Below are the code and all the weights of a small trained network. Each question names an input and a class and asks about switching units off, where a switched-off unit gives its printed mean instead of its output.

import numpy as np


def w(rows, s, z=0):
    codes = np.array(rows[::2]) - 128.0
    scale = np.full(codes.shape[1], s)
    scale[-1] = z or s
    return codes * scale


def f(y):
    return y / 2 * (1 + np.tanh(0.7978845608 * (y + 0.044715 * y**3)))


def log_softmax(a):
    a = a - a.max(-1, keepdims=True)
    return a - np.log(np.exp(a).sum(-1, keepdims=True))


def net(x, mask):
    res = np.array(x, float).reshape(1, 3) / 4 @ E
    y = f(res @ A[0][:, :-1].T + A[0][:, -1])
    res = res + np.where(mask, y, B[0][:, -1]) @ B[0][:, :-1]
    return log_softmax(res[-1] @ U[:, :-1].T + U[:, -1])


A, B = {}, {}
E = w([
[105,172,119,67,159,171,95,35],'x0',
[129,142,194,117,250,91,166,134],'x1',
[71,56,209,109,97,182,86,166],'x2',
],0.016)
A[0] = w([
[86,140,197,146,146,123,123,118,119],'n1',
[173,152,34,154,90,114,116,94,182],'n2',
[91,77,116,177,93,108,111,208,141],'n3',
[127,124,153,153,30,171,116,194,166],'n4',
[188,137,134,152,150,92,158,184,152],'n5',
[114,84,136,129,84,194,88,101,146],'n6',
[99,90,174,112,199,144,112,162,89],'n7',
[151,67,117,223,125,91,149,207,254],'n8',
[183,207,168,151,166,99,226,95,133],'n9',
[91,180,133,108,171,170,92,29,170],'n10',
[181,169,137,147,148,124,143,69,120],'n11',
[141,108,124,196,137,149,185,190,208],'n12',
[114,148,194,124,169,153,181,145,128],'n13',
[150,157,36,194,129,102,123,130,156],'n14',
[164,194,53,141,45,134,128,127,183],'n15',
[81,127,127,130,98,140,24,81,117],'n16',
[113,121,139,160,79,115,32,149,128],'n17',
[101,113,121,107,74,124,2,139,131],'n18',
[154,120,116,169,106,83,158,151,136],'n19',
[167,161,141,190,110,92,139,156,160],'n20',
[175,176,126,49,151,132,124,64,121],'n21',
[81,120,244,146,163,163,92,166,89],'n22',
],0.012,0.0089)
B[0] = w([
[84,128,54,95,142,86,94,142,164],'n1',
[93,115,15,30,71,67,79,154,218],'n2',
[203,106,147,179,72,119,76,136,204],'n3',
[169,109,169,145,63,145,147,152,218],'n4',
[184,88,124,152,170,68,132,99,194],'n5',
[111,72,178,138,132,187,157,46,195],'n6',
[116,134,83,23,82,48,77,141,183],'n7',
[254,69,156,167,116,78,129,172,249],'n8',
[235,180,201,205,196,158,178,106,230],'n9',
[110,207,110,80,110,127,87,18,223],'n10',
[158,183,107,169,111,153,117,91,181],'n11',
[223,72,109,160,136,142,156,197,204],'n12',
[160,161,62,78,152,47,97,98,184],'n13',
[93,90,86,135,195,75,99,133,207],'n14',
[111,58,58,57,87,108,76,172,221],'n15',
[38,104,186,72,186,136,181,75,182],'n16',
[141,113,169,178,61,143,169,95,179],'n17',
[89,102,148,157,145,191,169,91,195],'n18',
[131,122,148,152,132,114,143,149,179],'n19',
[149,89,136,130,156,122,131,162,183],'n20',
[120,176,159,144,95,173,80,80,199],'n21',
[85,65,92,87,65,55,88,140,208],'n22',
],0.0087,0.02)
U = w([
[156,46,94,79,116,59,101,222,184],'0',
[50,150,79,69,89,94,49,85,206],'1',
[170,99,241,231,33,175,112,100,81],'2',
[30,87,237,115,154,236,206,73,108],'3',
[187,107,172,184,241,76,214,134,90],'4',
[165,255,156,145,172,146,114,89,7],'5',
],0.0098,0.0016)

Each question gives the input, the list of numbers given to net, and the class t.
The units are the neurons (one row each of A and B). Each row of codes is followed by its name. A weight is (code - 128) times the scale printed after its matrix; where a second scale follows, it is the last column's (A, B and U).
mask holds one flag per neuron, in row order. A switched-off neuron (its flag False) gives its mean, the last column of its row in B, instead of its output. The means were averaged over made-up inputs and are rounded, as every weight is.
A unit's drop is (log p(t) with every unit on - log p(t) with that unit switched off) / (log p(t) with every unit on - log p(t) with every unit switched off).
The circuit of an input: a set's keep is (log p(t) with only the set's units on - log p(t) with every unit switched off) / (log p(t) with every unit on - log p(t) with every unit switched off). Starting from the 12 units with the biggest drops (on a tie, the unit counted first), units are removed one at a time, each time the one whose removal leaves the highest keep (on an exact tie, the one counted first), for as long as the keep stays at least 0.8.
units of the circuit, in order: the units of the circuit, biggest drop first
most important unit: the unit with the biggest drop
top k neurons: the k neurons with the biggest drops, biggest first
drop when u is switched off: that unit's drop, to one decimal
input [-8,1,0], class 4: units of the circuit, in order	[n2; n5]
input [1,-6,-4], class 1: most important unit	n8
input [1,-3,5], class 3: top 2 neurons	[n16; n8]
input [1,7,-7], class 5: units of the circuit, in order	[n21; n11]
input [1,-7,-1], class 1: top 2 neurons	[n8; n12]
input [0,2,-8], class 4: top 3 neurons	[n9; n14; n5]
input [8,0,1], class 3: top 3 neurons	[n2; n16; n15]
input [6,0,7], class 3: top 2 neurons	[n6; n16]
input [-1,5,0], class 4: top 3 neurons	[n2; n15; n9]
input [-2,1,0], class 4: top 3 neurons	[n2; n15; n22]
input [-1,-8,1], class 2: top 2 neurons	[n17; n6]
input [0,-6,6], class 2: top 3 neurons	[n3; n4; n17]
input [3,-7,0], class 1: top 2 neurons	[n2; n15]
input [-1,2,-8], class 4: units of the circuit, in order	[n9]
input [-4,0,5], class 2: top 2 neurons	[n2; n15]
input [2,0,5], class 3: drop when n2 is switched off	0.2
input [0,-2,1], class 2: drop when n7 is switched off	0.0
input [0,3,-3], class 4: drop when n10 is switched off	0.1
